Below is a small trained network, with its code and all its weights. Each question gives an input and a class and asks what happens when units are switched off, that is, made to give their printed mean instead of their output.

import numpy as np


def w(rows, s, z=0):
    codes = np.array(rows[::2]) - 128.0
    scale = np.full(codes.shape[1], s)
    scale[-1] = z or s
    return codes * scale


def norm(h):
    return h / np.sqrt((h * h).mean(-1, keepdims=True) + 1e-5)


def f(y):
    return y / 2 * (1 + np.tanh(0.7978845608 * (y + 0.044715 * y**3)))


def log_softmax(a):
    a = a - a.max(-1, keepdims=True)
    return a - np.log(np.exp(a).sum(-1, keepdims=True))


def net(x, mask):
    res = np.array(x, float).reshape(1, 3) / 4 @ E
    u = 0
    for l in range(4):
        y = f(norm(res) @ A[l][:, :-1].T + A[l][:, -1])
        res = res + np.where(mask[u : u + 4], y, B[l][:, -1]) @ B[l][:, :-1]
        u += 4
    return log_softmax(norm(res)[-1] @ U[:, :-1].T + U[:, -1])


A, B = {}, {}
E = w([
[158,54,95,224,14,85,177,130,139],'x0',
[178,20,150,114,158,253,87,108,161],'x1',
[89,142,186,152,135,119,25,200,193],'x2',
],0.0065)
A[0] = w([
[143,111,219,187,143,213,156,160,132,64],'L0N0',
[74,51,130,227,103,119,148,73,138,30],'L0N1',
[76,144,213,215,126,172,98,253,130,2],'L0N2',
[87,129,218,161,117,51,106,163,118,210],'L0N3',
],0.0066,0.004)
B[0] = w([
[11,123,162,109,165,132,141,92,166,152],'L0N0',
[80,172,235,62,127,87,12,19,48,178],'L0N1',
[109,94,39,1,50,142,109,220,161,195],'L0N2',
[185,222,73,186,159,175,159,162,70,253],'L0N3',
],0.0053,0.0046)
A[1] = w([
[170,172,82,161,88,164,129,174,71,105],'L1N0',
[154,147,97,64,225,113,142,200,175,43],'L1N1',
[55,108,79,69,97,202,110,78,141,94],'L1N2',
[158,90,157,233,2,107,110,172,159,2],'L1N3',
],0.0062,0.0017)
B[1] = w([
[85,138,239,93,121,139,173,45,222,218],'L1N0',
[78,140,107,144,85,95,64,68,107,223],'L1N1',
[132,210,129,187,122,123,201,62,142,199],'L1N2',
[250,85,118,95,191,72,1,102,95,253],'L1N3',
],0.0075,0.0033)
A[2] = w([
[82,2,155,143,145,207,122,143,162,50],'L2N0',
[97,139,140,245,152,101,154,201,71,3],'L2N1',
[79,179,90,86,92,138,139,43,224,172],'L2N2',
[81,80,143,135,166,68,108,244,221,213],'L2N3',
],0.0064,0.003)
B[2] = w([
[226,248,79,147,202,80,198,82,167,167],'L2N0',
[108,222,106,190,158,92,134,76,167,112],'L2N1',
[93,70,148,169,103,137,131,144,156,253],'L2N2',
[130,100,69,117,128,209,206,143,113,192],'L2N3',
],0.011,0.0039)
A[3] = w([
[156,73,2,3,66,168,236,183,54,253],'L3N0',
[44,183,127,20,208,208,84,106,140,111],'L3N1',
[62,239,102,154,102,105,217,153,71,76],'L3N2',
[104,139,203,61,195,95,74,134,58,250],'L3N3',
],0.0059,0.0029)
B[3] = w([
[78,159,114,87,106,154,67,253,154,255],'L3N0',
[195,99,106,108,99,25,117,136,98,248],'L3N1',
[211,89,109,112,186,171,140,112,172,219],'L3N2',
[85,93,181,212,77,181,127,97,84,228],'L3N3',
],0.011,0.0044)
U = w([
[176,97,132,120,116,52,43,82,37,98],'0',
[137,148,59,53,112,170,120,212,138,118],'1',
[184,206,112,151,233,125,209,56,170,108],'2',
[6,125,190,171,92,176,159,116,128,250],'3',
],0.018,0.0011)

Each question gives the input, the list of numbers given to net, and the class t.
The units are the neurons (one row each of A and B). Each row of codes is followed by its name. A weight is (code - 128) times the scale printed after its matrix; where a second scale follows, it is the last column's (A, B and U).
mask holds one flag per neuron, layer by layer. A switched-off neuron (its flag False) gives its mean, the last column of its row in B, instead of its output. The means were averaged over made-up inputs and are rounded, as every weight is.
A unit's drop is (log p(t) with every unit on - log p(t) with that unit switched off) / (log p(t) with every unit on - log p(t) with every unit switched off).
The circuit of an input: a set's keep is (log p(t) with only the set's units on - log p(t) with every unit switched off) / (log p(t) with every unit on - log p(t) with every unit switched off). Starting from the 12 units with the biggest drops (on a tie, the unit counted first), units are removed one at a time, each time the one whose removal leaves the highest keep (on an exact tie, the one counted first), for as long as the keep stays at least 0.8.
units of the circuit, in order: the units of the circuit, biggest drop first
top k neurons: the k neurons with the biggest drops, biggest first
k most important neurons of layer l: the k neurons of layer l with the biggest drops, biggest first
drop when u is switched off: that unit's drop, to one decimal
input [-5,0,-5], class 0: units of the circuit, in order : [L3N1]
input [-7,-7,-6], class 0: top 2 neurons : [L2N3; L1N2]
input [-6,1,4], class 0: top 2 neurons : [L3N1; L1N1]
input [3,1,-4], class 1: top 2 neurons : [L1N0; L3N0]
input [1,-5,5], class 1: top 4 neurons : [L0N2; L1N2; L2N3; L0N1]
input [2,1,3], class 3: top 2 neurons : [L2N2; L0N2]
input [-8,-6,6], class 0: top 3 neurons : [L3N1; L1N1; L3N0]
input [-3,-3,1], class 3: 3 most important neurons of layer 2 : [L2N2; L2N3; L2N0]
input [-5,-8,5], class 2: units of the circuit, in order : [L3N0; L3N2]
input [2,2,-6], class 1: top 2 neurons : [L3N0; L3N3]
input [2,1,0], class 3: units of the circuit, in order : [L0N1; L1N3]
input [0,2,1], class 3: top 2 neurons : [L1N2; L2N2]
input [-3,0,2], class 3: units of the circuit, in order : [L2N2; L1N3]
input [2,-3,1], class 3: top 2 neurons : [L1N0; L2N0]
input [-5,-3,5], class 0: units of the circuit, in order : [L3N1]
input [4,3,-6], class 1: top 3 neurons : [L3N0; L3N3; L1N0]
input [-5,8,-6], class 2: top 4 neurons : [L2N0; L2N3; L0N2; L0N3]
input [-7,-6,-5], class 0: top 2 neurons : [L2N3; L3N1]
input [5,1,-6], class 1: 2 most important neurons of layer 1 : [L1N1; L1N0]
input [5,-5,-7], class 1: units of the circuit, in order : [L3N0]
input [7,3,-8], class 1: 3 most important neurons of layer 3 : [L3N0; L3N1; L3N3]
input [-6,8,-4], class 2: 2 most important neurons of layer 0 : [L0N1; L0N3]
input [-1,8,-6], class 2: 2 most important neurons of layer 2 : [L2N0; L2N3]
input [-1,6,-8], class 1: drop when L1N0 is switched off : 0.1
